Below is a small trained network, with its code and all its weights. Each question gives an input and a target symbol and asks what happens when units are switched off, that is, made to give their printed mean instead of their output.

import numpy as np


def w(rows, s, z=0):
    codes = np.array(rows[::2]) - 128.0
    scale = np.full(codes.shape[1], s)
    scale[-1] = z or s
    return codes * scale


def norm(h):
    return h / np.sqrt((h * h).mean(-1, keepdims=True) + 1e-5)


def f(y):
    return y / 2 * (1 + np.tanh(0.7978845608 * (y + 0.044715 * y**3)))


def softmax(a):
    e = np.exp(a - a.max(-1, keepdims=True))
    return e / e.sum(-1, keepdims=True)


def log_softmax(a):
    a = a - a.max(-1, keepdims=True)
    return a - np.log(np.exp(a).sum(-1, keepdims=True))


def net(x, mask):
    ids = ['αβγελμπσφ'.index(c) for c in x.split()]
    T = len(ids)
    res = E[ids] + P[:T]
    u = 0
    for l in range(2):
        r = norm(res)
        for j in range(2):
            rows = slice(2 * j, 2 * j + 2)
            q, k, v = (r @ M[l][rows].T for M in (Q, K, V))
            z = softmax(np.where(np.tri(T) > 0, q @ k.T / 2**0.5, -1e9)) @ v
            o = O[l][rows]
            res = res + np.where(mask[u + j], z, o[:, -1]) @ o[:, :-1]
        u += 2
        y = f(norm(res) @ A[l][:, :-1].T + A[l][:, -1])
        res = res + np.where(mask[u : u + 12], y, B[l][:, -1]) @ B[l][:, :-1]
        u += 12
    return log_softmax(norm(res)[-1] @ U[:, :-1].T + U[:, -1])


Q, K, V, O, A, B = {}, {}, {}, {}, {}, {}
E = w([
[146,41,142],'α',
[33,101,7],'β',
[76,193,148],'γ',
[123,45,159],'ε',
[127,129,148],'λ',
[123,140,183],'μ',
[127,63,85],'π',
[109,126,145],'σ',
[79,129,242],'φ',
],0.022)
P = w([
[230,99,66],'0',
[163,2,155],'1',
[142,35,162],'2',
[139,69,153],'3',
[134,110,147],'4',
[155,87,125],'5',
[169,50,114],'6',
[175,29,117],'7',
],0.0064)
Q[0] = w([
[254,235,11],'0.h0',
[74,177,117],'0.h0',
[60,145,68],'0.h1',
[109,21,136],'0.h1',
],0.0076)
K[0] = w([
[251,151,210],'0.h0',
[62,155,176],'0.h0',
[186,166,157],'0.h1',
[161,66,171],'0.h1',
],0.012)
V[0] = w([
[124,180,41],'0.h0',
[254,139,201],'0.h0',
[159,13,251],'0.h1',
[213,88,61],'0.h1',
],0.0071)
O[0] = w([
[63,176,50,88],'0.h0',
[160,162,178,128],'0.h0',
[226,253,92,244],'0.h1',
[176,124,129,118],'0.h1',
],0.0061,0.011)
A[0] = w([
[127,115,106,43],'0.n0',
[192,118,124,181],'0.n1',
[131,70,114,114],'0.n2',
[159,131,153,141],'0.n3',
[213,63,124,193],'0.n4',
[117,124,154,81],'0.n5',
[119,162,25,254],'0.n6',
[102,135,137,45],'0.n7',
[118,119,146,129],'0.n8',
[183,125,81,100],'0.n9',
[6,135,190,153],'0.n10',
[117,166,171,219],'0.n11',
],0.017,0.0034)
B[0] = w([
[179,67,181,117],'0.n0',
[95,211,101,231],'0.n1',
[156,182,75,138],'0.n2',
[147,184,102,196],'0.n3',
[107,194,74,254],'0.n4',
[159,96,111,130],'0.n5',
[58,3,12,175],'0.n6',
[82,94,150,117],'0.n7',
[223,87,71,131],'0.n8',
[52,105,227,174],'0.n9',
[39,141,100,181],'0.n10',
[96,123,11,219],'0.n11',
],0.0055,0.0087)
Q[1] = w([
[168,233,90],'1.h0',
[128,93,129],'1.h0',
[76,253,150],'1.h1',
[142,180,68],'1.h1',
],0.015)
K[1] = w([
[22,195,172],'1.h0',
[148,188,102],'1.h0',
[54,90,146],'1.h1',
[11,133,57],'1.h1',
],0.012)
V[1] = w([
[130,162,164],'1.h0',
[4,193,147],'1.h0',
[101,141,125],'1.h1',
[140,92,26],'1.h1',
],0.011)
O[1] = w([
[143,50,193,177],'1.h0',
[1,63,173,253],'1.h0',
[94,142,116,160],'1.h1',
[167,253,33,132],'1.h1',
],0.0084,0.006)
A[1] = w([
[186,94,80,82],'1.n0',
[104,119,159,31],'1.n1',
[103,88,197,6],'1.n2',
[155,96,168,2],'1.n3',
[250,70,93,39],'1.n4',
[103,54,233,28],'1.n5',
[107,156,160,160],'1.n6',
[121,154,165,245],'1.n7',
[59,108,57,238],'1.n8',
[84,135,126,49],'1.n9',
[90,203,98,106],'1.n10',
[85,88,210,167],'1.n11',
],0.013,0.0027)
B[1] = w([
[171,81,149,126],'1.n0',
[119,161,151,131],'1.n1',
[161,21,150,158],'1.n2',
[188,204,107,125],'1.n3',
[169,21,92,133],'1.n4',
[113,2,176,193],'1.n5',
[119,134,94,172],'1.n6',
[75,26,163,192],'1.n7',
[91,231,168,255],'1.n8',
[201,178,102,148],'1.n9',
[151,44,64,217],'1.n10',
[112,116,199,207],'1.n11',
],0.0077,0.0067)
U = w([
[177,108,116,101],'α',
[108,123,106,8],'β',
[28,184,148,73],'γ',
[184,101,121,105],'ε',
[132,251,171,64],'λ',
[175,196,232,104],'μ',
[138,193,83,246],'π',
[67,90,50,175],'σ',
[77,70,204,253],'φ',
],0.014,0.0033)

Each question gives the input, a string of symbols that net reads in full, and the target symbol t.
The units are the heads (2 rows each of Q, K, V and O) and the neurons (one row each of A and B). Each row of codes is followed by its name. A weight is (code - 128) times the scale printed after its matrix; where a second scale follows, it is the last column's (O, A, B and U).
mask holds one flag per unit, layer by layer, with each layer's heads first. A switched-off unit (its flag False) gives its mean, the last column of its rows in O or B, instead of its output. The means were averaged over made-up inputs and are rounded, as every weight is.
A unit's drop is (log p(t) with every unit on - log p(t) with that unit switched off) / (log p(t) with every unit on - log p(t) with every unit switched off).
The circuit of an input: a set's keep is (log p(t) with only the set's units on - log p(t) with every unit switched off) / (log p(t) with every unit on - log p(t) with every unit switched off). Starting from the 12 units with the biggest drops (on a tie, the unit counted first), units are removed one at a time, each time the one whose removal leaves the highest keep (on an exact tie, the one counted first), for as long as the keep stays at least 0.8.
units of the circuit, in order: the units of the circuit, biggest drop first
k most important neurons: the k neurons with the biggest drops, biggest first
top k neurons in layer l: the k neurons of layer l with the biggest drops, biggest first
which heads matter: for each layer, one digit per head in row order, 1 if its drop is at least 0.15 and else 0, layers parted by /
input λ λ ε, target ε: units of the circuit, in order : (0.h0 1.h0)
input φ π φ σ σ μ, target φ: most important neuron : (0.n10)
input λ σ π φ α σ, target φ: units of the circuit, in order : (0.n10 1.h1)
input μ λ σ, target σ: 2 most important neurons : (0.n1 0.n4)
input σ μ λ ε γ μ ε, target γ: units of the circuit, in order : (0.n4 1.n8)
input μ φ γ μ α, target γ: which heads matter : 11 / 10
input π ε σ φ λ λ, target φ: units of the circuit, in order : (0.n10 1.h1)
input γ ε γ μ μ ε, target γ: top 2 neurons in layer 0 : (0.n4 0.n6)
input λ ε λ ε λ, target λ: top 2 neurons in layer 0 : (0.n6 0.n10)
input λ α λ μ, target μ: top 2 neurons in layer 0 : (0.n6 0.n10)
input π φ σ β λ, target σ: which heads matter : 11 / 00
input μ ε λ μ μ, target μ: which heads matter : 10 / 11
input α λ μ σ, target σ: 4 most important neurons : (1.n8 1.n10 0.n1 1.n7)
input μ λ φ λ, target φ: which heads matter : 00 / 01
input π σ ε ε, target π: top neuron in layer 0 : (0.n4)
input σ μ α ε, target ε: 4 most important neurons : (0.n10 1.n4 1.n8 0.n4)
input σ μ π γ σ π, target π: which heads matter : 00 / 01
input φ μ σ π α, target π: which heads matter : 00 / 01
input α μ λ, target λ: which heads matter : 11 / 10
input σ φ λ γ α, target γ: top neuron in layer 1 : (1.n5)
